Below is a small trained network, with its code and all its weights. Each question gives an input and a class and asks what happens when units are switched off, that is, made to give their printed mean instead of their output.

import numpy as np


def w(rows, s, z=0):
    codes = np.array(rows[::2]) - 128.0
    scale = np.full(codes.shape[1], s)
    scale[-1] = z or s
    return codes * scale


def norm(h):
    return h / np.sqrt((h * h).mean(-1, keepdims=True) + 1e-5)


def f(y):
    return np.maximum(y, 0)


def log_softmax(a):
    a = a - a.max(-1, keepdims=True)
    return a - np.log(np.exp(a).sum(-1, keepdims=True))


def net(x, mask):
    res = np.array(x, float).reshape(1, 4) / 4 @ E
    u = 0
    for l in range(4):
        y = f(norm(res) @ A[l][:, :-1].T + A[l][:, -1])
        res = res + np.where(mask[u : u + 3], y, B[l][:, -1]) @ B[l][:, :-1]
        u += 3
    return log_softmax(norm(res)[-1] @ U[:, :-1].T + U[:, -1])


A, B = {}, {}
E = w([
[187,120,103,162,110,119,213,112,172,170,108],'x0',
[2,166,40,56,82,160,161,116,131,129,171],'x1',
[128,124,124,128,127,129,129,138,128,127,132],'x2',
[118,165,48,54,105,41,209,129,98,80,49],'x3',
],0.00075)
A[0] = w([
[190,97,155,57,151,50,93,124,29,35,27,2],'L0N0',
[255,146,216,145,185,3,79,149,118,122,29,155],'L0N1',
[80,142,109,92,98,251,251,124,220,247,237,3],'L0N2',
],0.0009,0.0019)
B[0] = w([
[102,252,107,236,205,34,120,198,155,122,170,155],'L0N0',
[144,116,129,113,139,182,117,139,104,117,163,251],'L0N1',
[90,93,81,225,70,146,59,82,147,138,139,162],'L0N2',
],0.0027,0.0016)
A[1] = w([
[50,242,134,86,116,143,105,122,155,151,171,115],'L1N0',
[43,124,101,88,108,112,133,127,150,165,94,2],'L1N1',
[119,184,153,169,201,2,51,166,92,51,76,25],'L1N2',
],0.0015,0.0021)
B[1] = w([
[160,71,105,103,171,186,126,168,99,110,159,247],'L1N0',
[182,100,134,159,146,139,112,141,117,115,102,143],'L1N1',
[142,254,120,224,217,64,135,204,160,160,184,209],'L1N2',
],0.0021,0.0011)
A[2] = w([
[217,153,132,113,152,10,157,158,51,32,4,170],'L2N0',
[51,191,25,74,102,53,199,146,104,76,103,2],'L2N1',
[212,74,234,198,159,123,94,154,129,138,123,151],'L2N2',
],0.0021,0.00065)
B[2] = w([
[69,48,57,116,126,251,121,167,85,94,239,223],'L2N0',
[209,178,250,173,167,67,98,106,178,180,70,229],'L2N1',
[98,206,111,65,120,54,180,112,151,139,71,254],'L2N2',
],0.0021,0.0027)
A[3] = w([
[76,175,187,83,188,71,9,171,69,60,107,106],'L3N0',
[41,125,179,69,163,155,17,167,42,51,175,41],'L3N1',
[76,147,181,73,147,122,2,125,103,98,96,255],'L3N2',
],0.0024,0.00097)
B[3] = w([
[4,106,175,172,48,108,27,56,131,136,110,254],'L3N0',
[229,185,114,135,193,115,208,179,162,158,137,238],'L3N1',
[157,41,85,69,101,151,167,134,62,58,106,236],'L3N2',
],0.0032)
U = w([
[4,3,250,11,6,19,3,7,7,8,4,219],'0',
[250,5,3,12,229,253,251,253,12,17,251,165],'1',
[253,251,249,38,186,5,247,38,250,252,3,149],'2',
[3,65,9,250,6,252,54,8,237,236,250,2],'3',
[15,253,143,253,252,4,10,246,29,21,247,54],'4',
],0.0046,0.0029)

Each question gives the input, the list of numbers given to net, and the class t.
The units are the neurons (one row each of A and B). Each row of codes is followed by its name. A weight is (code - 128) times the scale printed after its matrix; where a second scale follows, it is the last column's (A, B and U).
mask holds one flag per neuron, layer by layer. A switched-off neuron (its flag False) gives its mean, the last column of its row in B, instead of its output. The means were averaged over made-up inputs and are rounded, as every weight is.
A unit's drop is (log p(t) with every unit on - log p(t) with that unit switched off) / (log p(t) with every unit on - log p(t) with every unit switched off).
The circuit of an input: a set's keep is (log p(t) with only the set's units on - log p(t) with every unit switched off) / (log p(t) with every unit on - log p(t) with every unit switched off). Starting from all 12 units, units are removed one at a time, each time the one whose removal leaves the highest keep (on an exact tie, the one counted first), for as long as the keep stays at least 0.8.
circuit, biggest first: the units of the circuit, biggest drop first
most important unit: the unit with the biggest drop
k most important neurons: the k neurons with the biggest drops, biggest first
top k neurons in layer l: the k neurons of layer l with the biggest drops, biggest first
drop when u is switched off: that unit's drop, to one decimal
input [-6,-8,7,6], class 4: circuit, biggest first => (L1N2)
input [4,-1,5,-6], class 2: 3 most important neurons => (L3N0 L2N2 L2N0)
input [4,-3,4,-7], class 2: 2 most important neurons => (L3N0 L2N2)
input [-8,-2,4,-6], class 0: 2 most important neurons => (L3N0 L2N0)
input [0,-7,-1,0], class 0: 2 most important neurons => (L2N2 L3N1)
input [-4,-2,-5,-7], class 0: circuit, biggest first => (L2N2 L3N2)
input [0,-2,5,1], class 4: 3 most important neurons => (L3N2 L0N0 L2N1)
input [0,0,-5,-6], class 0: 2 most important neurons => (L2N0 L3N1)
input [-8,-1,4,-6], class 0: circuit, biggest first => (L3N0 L3N2)
input [-1,-7,-1,-7], class 0: circuit, biggest first => (L3N1 L2N2)
input [-1,0,4,4], class 4: circuit, biggest first => (L2N1 L2N0 L0N0)
input [1,2,3,8], class 2: 2 most important neurons => (L2N1 L3N0)
input [-7,0,1,-7], class 0: circuit, biggest first => (L3N0 L3N2)
input [1,7,3,1], class 2: circuit, biggest first => (L2N1)
input [1,6,2,8], class 2: top 2 neurons in layer 3 => (L3N0 L3N2)
input [-6,-3,-6,-8], class 0: 4 most important neurons => (L3N0 L2N0 L3N2 L2N2)
input [2,-6,-8,6], class 1: 2 most important neurons => (L2N0 L3N0)
input [0,8,-4,-3], class 1: 3 most important neurons => (L3N0 L1N0 L2N2)
input [-5,-6,-1,4], class 4: 2 most important neurons => (L0N0 L1N2)
input [1,-1,4,6], class 1: circuit, biggest first => (L2N0)
input [-8,-1,5,-5], class 0: top 2 neurons in layer 2 => (L2N0 L2N2)
input [0,-4,-1,2], class 4: 3 most important neurons => (L0N0 L3N2 L1N2)
input [4,-2,-7,1], class 1: top 2 neurons in layer 2 => (L2N1 L2N0)
input [3,0,-6,-3], class 2: 2 most important neurons => (L3N0 L2N0)
input [-3,0,-4,6], class 4: 2 most important neurons => (L2N0 L2N1)
input [-1,-8,-5,3], class 4: 3 most important neurons => (L0N0 L1N2 L3N2)
input [-1,4,-4,-7], class 1: most important unit => L3N0
input [5,-8,-3,3], class 1: drop when L3N0 is switched off => 0.6
input [2,6,2,6], class 2: drop when L2N1 is switched off => 1.7
